Read these off the array that follows.
1) Read off the 1st entry in reading order.
2) Read off the entry just right of the largest entry.
3) Read off the entry just right of the smallest entry.
4) Read off the 2nd largest entry.
[[41.0, -151.8, -157.0, 84.8, 107.6, -86.7, -225.0, -76.5, 6.3], [39.3, 197.1, -74.2, 23.3, -111.9, -176.7, 107.0, 4.2, -70.3], [155.3, -20.8, -0.8, 247.6, 140.0, -98.0, -36.9, -225.2, 27.5], [232.9, 258.6, 107.3, -154.4, -74.8, 221.7, -54.2, -181.6, 173.5], [-78.7, 210.4, -55.3, -87.0, 36.4, -166.7, -32.2, 125.6, 24.6], [120.1, 64.5, -179.5, -133.6, -204.6, 140.5, 24.7, -194.2, 235.3], [-211.3, 252.3, -31.0, 45.6, 108.7, -197.4, 217.8, -40.9, 155.2], [198.8, -47.6, 119.3, -179.7, 48.2, 227.3, -4.9, 76.9, -93.4]]
1) 41.0
2) 107.3
3) 27.5
4) 252.3

Questions about the table below. Rows and columns are numbered from 1.
1) The entry at row 1, column 1?
2) The entry directly below the centre entry?
3) The top entry of the column that holds the largest entry?
4) The entry directly above the centre entry?
5) The entry at row 3, column 2?
6) The entry just left of the smallest entry?
7) The bottom-right entry?
8) The top-right entry?
[[ -37.9  -90.1  -24.6   42.3  -98.8]
 [ -65.4  212.9  111.4  220.7  155.1]
 [-202.7 -150.7    9.4 -195.6  -98.8]
 [-175.3 -211.3 -126.6 -195.6   10.0]
 [-120.3 -150.7  -24.6 -136.1  -26.3]
 [ -65.4  -90.1    9.4   42.3  -62.6]
 [ -92.9  -90.1    9.4   42.3  -62.6]
 [ -65.4 -150.7   43.4   42.3  -62.6]
 [-202.7 -271.9 -126.6 -136.1   82.5]]
1) -37.9
2) 9.4
3) 42.3
4) -126.6
5) -150.7
6) -202.7
7) 82.5
8) -98.8

data =
[[5448 4740 5781 5826 5130 5918 5328 5200 4998 5832 5313 5507 5614 5142]
 [4747 4856 4506 5871 5749 6056 4744 4170 3847 6424 5008 7370 6289 4233]
 [5302 4288 5446 5963 5155 6342 4803 4476 3842 6539 5094 6731 6247 4214]
 [5182 4274 6061 4886 5103 5135 5588 5132 5825 5234 5332 4833 6469 5555]
 [4946 3408 6692 3853 4707 4386 5735 5092 6587 4969 5347 4273 7869 5547]
 [3923 4739 4867 3980 5863 3721 5682 4732 6826 4227 5153 5012 7234 6157]
 [2868 5601 3483 4408 6883 3388 5416 4160 6170 4137 5276 6464 6967 6181]
 [4077 5615 4178 5122 6270 4709 5372 4560 5607 4866 5091 6279 5994 5665]
 [4017 5687 3876 5302 6362 4865 5238 4466 5182 5134 5099 6757 5992 5397]
 [3692 4534 4941 3699 5855 3369 5792 4797 7085 4092 5261 4859 7652 6221]
 [4769 5047 5148 5011 5639 5015 5582 5042 5895 4971 5117 5297 5916 5726]]
The entry directly below 7085: 5895
The entry just left of 5011 -> 5148
The smallest entry? 2868
The entry in the bottom-right corner? 5726
The first entry in reading order -> 5448
The 2nd entry on the main diagonal is 4856
The first entry in the row that holds the largest entry? 4946
The entry in the top-right corner? 5142
The entry just right of 4833? 6469
The fourth entry, reading row by row: 5826
The largest entry in the last row: 5916
The entry just right of the largest entry? 5547
The entry directly below 5547? 6157
The second entry in reading order? 4740
The smallest entry in the last column -> 4214
The entry directly below 4560: 4466
The entry just left of 6539? 3842
The bottom-left entry is 4769
The second largest entry? 7652
The entry directly below 5832: 6424
The entry just right of 4709 -> 5372
The third entry on the main diagonal? 5446
The entry directly below 4214? 5555
The entry just left of 5735 -> 4386
The entry just left of 5863? 3980
The entry just right of the smallest entry -> 5601
The entry directly below the smallest entry -> 4077
The 3rd-last entry, reading row by row: 5297
The entry directly above 3408? 4274
The entry just right of 4969 -> 5347

Questions about the table below.
1) Read off the last entry, reading row by row.
2) Read off the entry in the top-left corner.
3) Read off the largest entry in the last column.
4) Read off the bottom entry of the column that holds the smallest entry.
5) Read off the first entry in the row that holds the smallest entry.
6) Read off the largest entry in the first column.
7) Read off the 4th entry in reading order.
8) Read off the top entry of the column that holds the largest entry.
[[-11   9  17 -15 -29 -10 -13  13  -1  33]
 [ -2 -29  13  32 -10 -11  -1   6  -6 -19]
 [ 17 -16  18   6  36   1   3 -11 -13  67]
 [ 12   7  -9  -1  -7  29  -8 -23  41  27]
 [ 16  13 -10  -4  16 -12  33 -25  18 -11]
 [ -4  10 -13 -12  70  37  18   3 -55 -23]
 [ 43  16  37  44   2   0   7  25   1   5]
 [ 17 -27  13  45  27   3   1  13   8   7]]
1) 7
2) -11
3) 67
4) 8
5) -4
6) 43
7) -15
8) -29
